Input: [ 98 114 109 133 124 149]
Output: 149, 133

Input:
[[115 125 150 121]
 [123 128 149 113]
 [100 125 133 141]]
Output: 150, 149

Input: [119  99 103 121 107]
Output: 121, 119

Input: [105 118 116 141 124 117]
Output: 141, 124

Input: [154 142 121 131 116 102]
Output: 154, 142

Input:
[[125 120 121 117 148]
 [125 138 126 126 126]
 [106 145 141 122 132]]
Output: 148, 145

Input:
[[126 133 130 121 125 144]
 [125 134 118 139 106 124]
 [128 129 121 145 111 117]]
Output: 145, 144
---
[[144 114 114 130 114 135]
 [144 108 117 158 108 144]
 [129 117 111 144 115 149]] yields 135

[[151 154 141 150]
 [138 128 132 130]
 [140 135 130 152]] yields 150

[[145 158 156 138 107 145]
 [153 151 118 154 109 143]
 [118 144 129  99 139 105]] yields 145

[[107 123 112 147 123 130 128]
 [142 130 145  99 123 131 125]
 [149 138 118 123 127 128 131]] yields 128

[[116 138 145 128 136 130 123]
 [141 115 130 122 126 148 155]
 [125 135 141 100 119 139 145]] yields 123

[[130 101 128 119 139]
 [137 143 134 132 122]
 [137 138 134 130 123]] yields 139

[[136 134 143 118 136 129 124]
 [112 110 147 139 127 134 139]
 [119 118 153 132 133 137 139]] yields 124
---
[[127 128 128 129 127 128 129 128 128 128 128 127 128 129 128]
 [129 128 128 127 128 123 127 129 129 130 125 129 131 125 127]
 [128 128 129 127 128 124 127 130 129 129 124 129 131 126 128]
 [129 127 129 128 126 103 128 132 135 137 114 129 140 121 125]
 [129 126 129 128 126 103 128 131 135 136 114 130 139 121 125]
 [138 131 134 116 139 151 116 130 125 121 127 137 125 120 135]
 [129 128 129 127 129 123 127 129 129 129 125 128 130 126 128]
 [129 126 129 127 126 103 127 132 135 137 114 130 140 120 125]
 [129 127 129 128 125 103 128 131 135 136 114 129 141 120 125]] 125

[[136 143 133 134 112 107 144 145 127 126 110]
 [136 140 134 123 104 146 139 126 116 113 155]
 [136 145 136 133 134 117 102 119 147 148 131]
 [135 145 134 134 132 110 104 132 152 138 126]
 [136 146 137 133 135 125 106 106 131 151 144]
 [135 133 102 147 124 136 119 115 153 116 133]
 [135 145 135 134 132 111 104 131 152 140 126]
 [136 145 135 133 134 116 102 120 148 147 130]
 [136 133 103 150 126 124 128 118 155 108 124]
 [135 137 135 108 126 147 126 117 118 156 119]
 [136 133 104 151 127 113 140 121 142 113 125]] 125

[[101 132 123 143 127 133 138 104 135]
 [102 129 123 143 127 136 137 105 137]
 [103 126 122 140 126 137 135 105 137]
 [103 125 120 141 126 139 134 105 138]
 [101 128 121 141 126 137 136 103 137]
 [104 123 122 140 124 140 134 104 139]
 [102 132 123 142 126 136 137 104 136]] 136

[[125 128 136 131 121 125 127 134 139 127 140 139]
 [128 113 133 105 135 120 135 132 130 109 131 131]
 [129 118 131 108 140 121 131 129 130 113 132 129]
 [137 126 134 121 118 132 148 124 118 121 114 117]
 [133 134 136 129 122 132 142 124 125 126 125 121]
 [130 116 137 115 120 124 137 134 130 115 127 133]
 [126 135 125 143 130 127 122 133 138 139 139 137]
 [126 134 119 138 145 125 121 131 137 136 142 134]
 [125 125 141 121 121 123 127 133 139 120 140 139]
 [126 126 118 126 151 121 121 131 136 128 141 134]] 134

[[127 131 120 138 132 143 108 119 141 142]
 [131 122 122 128 129 138 131 117 136 115]
 [142 137 117 139 129 119 136 137 132 119]
 [136 140 127 146 129 135 133 148 134 111]
 [119 127 120 129 114 112 119 129 139 128]
 [145 146 106 149 116 103 132 144 148 114]
 [122 124 129 134 128 135 124 132 132 123]
 [157 144 110 144 136 126 134 121 140 130]
 [142 146 125 135 130 137 135 142 127 111]
 [140 132 117 144 132 125 129 127 139 130]] 130
---
[142 147 144 152 142] -> 142
[112 106 111 112 106 119] -> 119
[132 123 103 124 134 126 131] -> 131
[157 128 113 146 134] -> 134
[152 103 140 152 130 109] -> 109
[127 105 143 130 107 113 140] -> 140
[119 121 147 156 105] -> 105
[141 149 141 138 124] -> 124
[145 138 153 108 119] -> 119
---
array([147, 146, 156, 103, 136, 137, 142]) value 137
array([118, 136, 132, 124, 106, 140, 121]) value 140
array([126, 128, 155, 112, 123, 156]) value 123
array([118, 139, 103, 134, 127, 132, 131]) value 132
array([125, 137, 108, 109, 152,  99, 111]) value 99
array([151, 138, 136, 130]) value 136
---
125	146	140	118	148	143	128
129	145	125	126	131	139	126
106	117	141	135	147	126	108
→ 129

129	118	119	133
131	151	125	133
149	108	137	131
→ 131

112	148	137	143	143
127	132	139	124	122
117	112	152	133	137
→ 127

131	129	128	128	128	128	127
126	146	105	144	111	115	118
125	129	128	128	128	129	128
→ 126

120	121	155	127	125
119	121	136	123	134
120	121	136	127	131
→ 119

150	130	139	139	119	147
116	131	106	138	117	141
113	124	130	119	152	104
→ 116

121	117	112	116
131	135	110	133
117	106	130	107
→ 131
---
[130 118 123 150 143 149] | 130, 149

[146 125 145 157 109 133] | 146, 133

[[126 123 123 133 137]
 [126 125 126 130 133]
 [155 115 135 153 146]] | 126, 146

[152 128 122 122 153] | 152, 153

[106 127 146 134 101] | 106, 101

[157 127 139 139 130 125] | 157, 125
